Below is a small trained network, with its code and all its weights. Each question gives an input and a class and asks what happens when units are switched off, that is, made to give their printed mean instead of their output.

import numpy as np


def w(rows, s, z=0):
    codes = np.array(rows[::2]) - 128.0
    scale = np.full(codes.shape[1], s)
    scale[-1] = z or s
    return codes * scale


def norm(h):
    return h / np.sqrt((h * h).mean(-1, keepdims=True) + 1e-5)


def f(y):
    return np.maximum(y, 0)


def log_softmax(a):
    a = a - a.max(-1, keepdims=True)
    return a - np.log(np.exp(a).sum(-1, keepdims=True))


def net(x, mask):
    res = np.array(x, float).reshape(1, 8) / 4 @ E
    u = 0
    for l in range(3):
        y = f(norm(res) @ A[l][:, :-1].T + A[l][:, -1])
        res = res + np.where(mask[u : u + 5], y, B[l][:, -1]) @ B[l][:, :-1]
        u += 5
    return log_softmax(norm(res)[-1] @ U[:, :-1].T + U[:, -1])


A, B = {}, {}
E = w([
[150,71,106,149,254,129,172,187,117],'x0',
[101,102,138,128,118,141,132,115,122],'x1',
[110,219,116,171,132,176,148,85,81],'x2',
[72,67,226,161,72,40,63,124,91],'x3',
[158,69,139,143,154,107,165,137,129],'x4',
[221,144,139,72,92,123,61,167,152],'x5',
[151,49,172,91,167,61,183,47,112],'x6',
[96,67,83,53,123,213,146,106,191],'x7',
],0.0065)
A[0] = w([
[139,95,112,97,106,130,107,253,170,2],'0.n1',
[116,83,159,130,106,11,124,100,163,92],'0.n2',
[130,95,173,213,198,24,178,124,78,69],'0.n3',
[130,98,143,209,185,109,137,132,139,29],'0.n4',
[118,78,107,85,166,159,66,221,142,85],'0.n5',
],0.0064,0.0031)
B[0] = w([
[161,122,181,75,204,160,73,174,171,181],'0.n1',
[114,102,187,118,148,145,135,73,171,206],'0.n2',
[156,105,137,144,133,119,173,212,64,254],'0.n3',
[144,132,167,150,118,128,124,212,144,172],'0.n4',
[153,115,129,104,125,106,105,160,254,201],'0.n5',
],0.0089,0.0046)
A[1] = w([
[110,143,91,126,136,84,46,142,179,38],'1.n1',
[138,131,131,189,132,62,137,116,75,3],'1.n2',
[87,101,184,139,99,83,158,59,133,113],'1.n3',
[151,254,119,126,99,127,41,126,81,95],'1.n4',
[122,143,120,143,106,173,172,152,153,218],'1.n5',
],0.0085,0.0034)
B[1] = w([
[128,111,156,149,96,210,107,153,164,177],'1.n1',
[193,147,149,128,145,140,95,197,133,178],'1.n2',
[177,76,89,105,55,131,66,75,59,211],'1.n3',
[122,255,121,145,67,114,121,199,174,253],'1.n4',
[96,96,82,92,188,136,71,81,69,238],'1.n5',
],0.0086,0.005)
A[2] = w([
[129,123,18,53,215,195,194,111,108,2],'2.n1',
[108,223,118,133,73,184,103,121,82,150],'2.n2',
[132,93,185,233,147,45,205,180,80,29],'2.n3',
[2,118,106,183,125,111,89,104,111,36],'2.n4',
[120,38,150,107,141,42,213,138,121,166],'2.n5',
],0.0082,0.003)
B[2] = w([
[137,172,63,195,207,164,229,14,187,238],'2.n1',
[2,171,135,190,107,72,156,168,153,255],'2.n2',
[185,111,111,124,212,104,230,187,9,240],'2.n3',
[112,53,96,116,53,192,135,98,107,162],'2.n4',
[153,208,150,141,89,99,117,141,87,228],'2.n5',
],0.0089,0.0061)
U = w([
[208,93,178,179,199,69,192,199,35,204],'0',
[145,168,57,172,219,188,197,37,205,215],'1',
[194,78,181,66,177,184,60,198,236,209],'2',
[57,251,136,188,63,81,108,182,191,144],'3',
[193,63,209,75,53,71,61,44,95,59],'4',
[51,84,115,163,69,173,93,54,99,4],'5',
],0.011,0.0038)

Each question gives the input, the list of numbers given to net, and the class t.
The units are the neurons (one row each of A and B). Each row of codes is followed by its name. A weight is (code - 128) times the scale printed after its matrix; where a second scale follows, it is the last column's (A, B and U).
mask holds one flag per neuron, layer by layer. A switched-off neuron (its flag False) gives its mean, the last column of its row in B, instead of its output. The means were averaged over made-up inputs and are rounded, as every weight is.
A unit's drop is (log p(t) with every unit on - log p(t) with that unit switched off) / (log p(t) with every unit on - log p(t) with every unit switched off).
The circuit of an input: a set's keep is (log p(t) with only the set's units on - log p(t) with every unit switched off) / (log p(t) with every unit on - log p(t) with every unit switched off). Starting from the 12 units with the biggest drops (on a tie, the unit counted first), units are removed one at a time, each time the one whose removal leaves the highest keep (on an exact tie, the one counted first), for as long as the keep stays at least 0.8.
circuit, biggest first: the units of the circuit, biggest drop first
most important unit: the unit with the biggest drop
k most important neurons of layer l: the k neurons of layer l with the biggest drops, biggest first
drop when u is switched off: that unit's drop, to one decimal
input [8,0,-1,-6,5,2,-5,-4], class 1: most important unit => 2.n1
input [-1,-4,-8,0,0,3,8,-2], class 4: circuit, biggest first => [0.n2, 1.n3]
input [-1,3,5,0,-2,5,7,-2], class 4: circuit, biggest first => [1.n3, 2.n3]
input [5,-5,-8,8,8,2,0,5], class 2: 2 most important neurons of layer 0 => [0.n5, 0.n1]
input [-1,6,-7,8,-3,3,-4,-2], class 2: 2 most important neurons of layer 0 => [0.n1, 0.n5]
input [-5,0,5,-8,-2,-6,7,-8], class 3: 2 most important neurons of layer 2 => [2.n2, 2.n1]
input [2,7,5,-4,-5,-3,-1,-3], class 3: 3 most important neurons of layer 0 => [0.n2, 0.n3, 0.n5]
input [4,-2,-7,7,1,-6,0,7], class 4: 2 most important neurons of layer 0 => [0.n2, 0.n5]
input [0,8,2,1,-1,7,-6,6], class 2: 2 most important neurons of layer 0 => [0.n5, 0.n1]
input [-6,-3,7,-5,3,-5,5,-5], class 3: 3 most important neurons of layer 2 => [2.n2, 2.n1, 2.n3]
input [0,2,1,2,6,-1,4,8], class 4: 2 most important neurons of layer 1 => [1.n3, 1.n5]
input [-7,-5,0,6,3,-3,2,8], class 4: drop when 2.n2 is switched off => 0.1
input [-6,8,-3,8,-4,2,0,-4], class 4: drop when 2.n2 is switched off => 0.0
input [1,-2,8,1,-5,-4,2,0], class 3: circuit, biggest first => [2.n2]
